Here is a tiny trained network, its code and every weight. The questions are about switching its units off for an input and a target symbol, where a switched-off unit gives its printed mean instead of its output.

import numpy as np


def w(rows, s, z=0):
    codes = np.array(rows[::2]) - 128.0
    scale = np.full(codes.shape[1], s)
    scale[-1] = z or s
    return codes * scale


def f(y):
    return np.maximum(y, 0)


def softmax(a):
    e = np.exp(a - a.max(-1, keepdims=True))
    return e / e.sum(-1, keepdims=True)


def log_softmax(a):
    a = a - a.max(-1, keepdims=True)
    return a - np.log(np.exp(a).sum(-1, keepdims=True))


def net(x, mask):
    ids = ['εζμστφω'.index(c) for c in x.split()]
    T = len(ids)
    res = E[ids] + P[:T]
    u = 0
    for l in range(2):
        q, k, v = (res @ M[l].T for M in (Q, K, V))
        z = softmax(np.where(np.tri(T) > 0, q @ k.T / 2**0.5, -1e9)) @ v
        res = res + np.where(mask[u], z, O[l][:, -1]) @ O[l][:, :-1]
        u += 1
        y = f(res @ A[l][:, :-1].T + A[l][:, -1])
        res = res + np.where(mask[u : u + 12], y, B[l][:, -1]) @ B[l][:, :-1]
        u += 12
    return log_softmax(res[-1] @ U[:, :-1].T + U[:, -1])


Q, K, V, O, A, B = {}, {}, {}, {}, {}, {}
E = w([
[196,152,197],'ε',
[253,119,80],'ζ',
[114,147,106],'μ',
[45,210,86],'σ',
[93,163,55],'τ',
[75,132,181],'φ',
[135,78,207],'ω',
],0.011)
P = w([
[174,98,84],'0',
[190,254,250],'1',
[95,87,156],'2',
[138,100,52],'3',
[171,197,225],'4',
[99,87,160],'5',
[144,102,54],'6',
[150,180,182],'7',
[102,87,158],'8',
[147,102,55],'9',
[148,167,170],'10',
[104,85,159],'11',
],0.0095)
Q[0] = w([
[152,2,1],'L0H1',
[142,175,92],'L0H1',
],0.0064)
K[0] = w([
[162,79,253],'L0H1',
[67,155,164],'L0H1',
],0.0053)
V[0] = w([
[219,160,167],'L0H1',
[173,254,46],'L0H1',
],0.0046)
O[0] = w([
[204,71,151,252],'L0H1',
[253,224,136,167],'L0H1',
],0.0048,0.0011)
A[0] = w([
[58,129,145,13],'L0N1',
[122,197,171,3],'L0N2',
[176,2,105,44],'L0N3',
[155,64,60,72],'L0N4',
[160,165,69,78],'L0N5',
[96,82,45,98],'L0N6',
[168,143,55,54],'L0N7',
[108,143,58,165],'L0N8',
[46,139,146,156],'L0N9',
[180,84,115,43],'L0N10',
[232,153,173,76],'L0N11',
[65,191,79,101],'L0N12',
],0.01,0.0035)
B[0] = w([
[41,234,180,137],'L0N1',
[140,19,33,173],'L0N2',
[74,98,28,185],'L0N3',
[86,188,150,168],'L0N4',
[164,180,215,163],'L0N5',
[193,72,81,167],'L0N6',
[119,250,221,164],'L0N7',
[222,110,138,180],'L0N8',
[179,84,154,202],'L0N9',
[77,128,43,157],'L0N10',
[25,193,3,252],'L0N11',
[107,170,41,173],'L0N12',
],0.0072,0.0038)
Q[1] = w([
[129,117,236],'L1H1',
[129,1,252],'L1H1',
],0.0079)
K[1] = w([
[142,107,2],'L1H1',
[167,19,51],'L1H1',
],0.0066)
V[1] = w([
[168,156,45],'L1H1',
[251,116,171],'L1H1',
],0.0033)
O[1] = w([
[66,73,151,245],'L1H1',
[253,86,88,47],'L1H1',
],0.0063,0.0012)
A[1] = w([
[177,178,102,118],'L1N1',
[234,62,176,119],'L1N2',
[178,190,122,108],'L1N3',
[108,80,245,73],'L1N4',
[204,156,72,157],'L1N5',
[201,113,191,191],'L1N6',
[120,54,173,255],'L1N7',
[59,82,66,91],'L1N8',
[78,147,164,193],'L1N9',
[191,53,89,145],'L1N10',
[103,143,189,179],'L1N11',
[145,209,198,158],'L1N12',
],0.011,0.0076)
B[1] = w([
[133,124,171,178],'L1N1',
[118,5,51,139],'L1N2',
[150,143,164,168],'L1N3',
[86,40,120,167],'L1N4',
[120,75,171,210],'L1N5',
[107,71,211,175],'L1N6',
[227,174,122,254],'L1N7',
[20,105,115,155],'L1N8',
[139,163,123,211],'L1N9',
[145,130,7,167],'L1N10',
[97,153,163,191],'L1N11',
[11,125,117,187],'L1N12',
],0.012,0.0067)
U = w([
[57,197,104,116],'ε',
[122,189,160,173],'ζ',
[87,89,191,175],'μ',
[29,55,82,3],'σ',
[115,28,126,33],'τ',
[249,178,148,162],'φ',
[161,126,54,195],'ω',
],0.016,0.0051)

Each question gives the input, a string of symbols that net reads in full, and the target symbol t.
The units are the heads (2 rows each of Q, K, V and O) and the neurons (one row each of A and B). Each row of codes is followed by its name. A weight is (code - 128) times the scale printed after its matrix; where a second scale follows, it is the last column's (O, A, B and U).
mask holds one flag per unit, layer by layer, with each layer's heads first. A switched-off unit (its flag False) gives its mean, the last column of its rows in O or B, instead of its output. The means were averaged over made-up inputs and are rounded, as every weight is.
A unit's drop is (log p(t) with every unit on - log p(t) with that unit switched off) / (log p(t) with every unit on - log p(t) with every unit switched off).
The circuit of an input: a set's keep is (log p(t) with only the set's units on - log p(t) with every unit switched off) / (log p(t) with every unit on - log p(t) with every unit switched off). Starting from the 12 units with the biggest drops (on a tie, the unit counted first), units are removed one at a time, each time the one whose removal leaves the highest keep (on an exact tie, the one counted first), for as long as the keep stays at least 0.8.
units of the circuit, in order: the units of the circuit, biggest drop first
unit that matters most: the unit with the biggest drop
k most important neurons: the k neurons with the biggest drops, biggest first
top k neurons in layer l: the k neurons of layer l with the biggest drops, biggest first
drop when u is switched off: that unit's drop, to one decimal
input ζ ω μ ω ε, target ε: units of the circuit, in order => L0N11
input τ φ ζ τ ζ, target ζ: 2 most important neurons => L0N11, L1N3
input ω σ φ ω μ, target ε: top 3 neurons in layer 1 => L1N12, L1N7, L1N6
input ε ζ ω ζ φ, target ε: 3 most important neurons => L0N11, L1N12, L1N5
input μ ζ ζ μ, target τ: units of the circuit, in order => L0N6, L1N5, L1H1
input τ τ φ φ ω, target ε: units of the circuit, in order => L0N11, L1N12
input φ μ ω, target τ: 3 most important neurons => L0N11, L1N4, L1N2
input ε μ φ τ ζ, target ε: 2 most important neurons => L0N11, L1N12
input φ τ φ μ σ τ ω, target ω: 3 most important neurons => L0N11, L0N3, L1N10
input φ μ τ σ φ ζ, target σ: 3 most important neurons => L0N3, L1N7, L0N11
input μ ω φ ω ζ, target ε: 2 most important neurons => L0N11, L1N7
input μ τ ζ μ, target μ: 3 most important neurons => L0N7, L1N7, L0N5
input ω τ φ φ ζ ζ, target σ: 2 most important neurons => L0N3, L1N7
input ω ω μ φ, target ω: unit that matters most => L0H1
input ζ ζ τ μ, target μ: top 3 neurons in layer 0 => L0N7, L0N5, L0N11
input ζ φ ω φ, target ω: top 2 neurons in layer 0 => L0N7, L0N6
input μ μ φ ω φ σ σ, target φ: 2 most important neurons => L0N8, L0N11
input φ ω ζ φ ω ω τ ω φ σ ε, target ε: top 3 neurons in layer 1 => L1N7, L1N12, L1N6
input ε φ ζ φ μ, target ε: top 4 neurons in layer 0 => L0N11, L0N8, L0N9, L0N6
input μ ε φ ζ σ φ ω τ, target μ: unit that matters most => L1N7
input ω τ ω ω, target ω: top 3 neurons in layer 1 => L1N7, L1N10, L1N12
input τ μ ω τ τ φ ω τ, target μ: 4 most important neurons => L1N7, L0N11, L0N8, L1N5
input ε φ φ ζ μ φ σ, target φ: 3 most important neurons => L0N8, L0N11, L0N6
input τ ζ φ ε ω τ, target ω: 2 most important neurons => L1N10, L0N11
input ω μ ε ω μ φ τ ε ζ τ ζ, target ζ: top 2 neurons in layer 0 => L0N11, L0N7
input φ μ φ ω μ μ μ σ τ φ, target φ: drop when L0N11 is switched off => 0.6
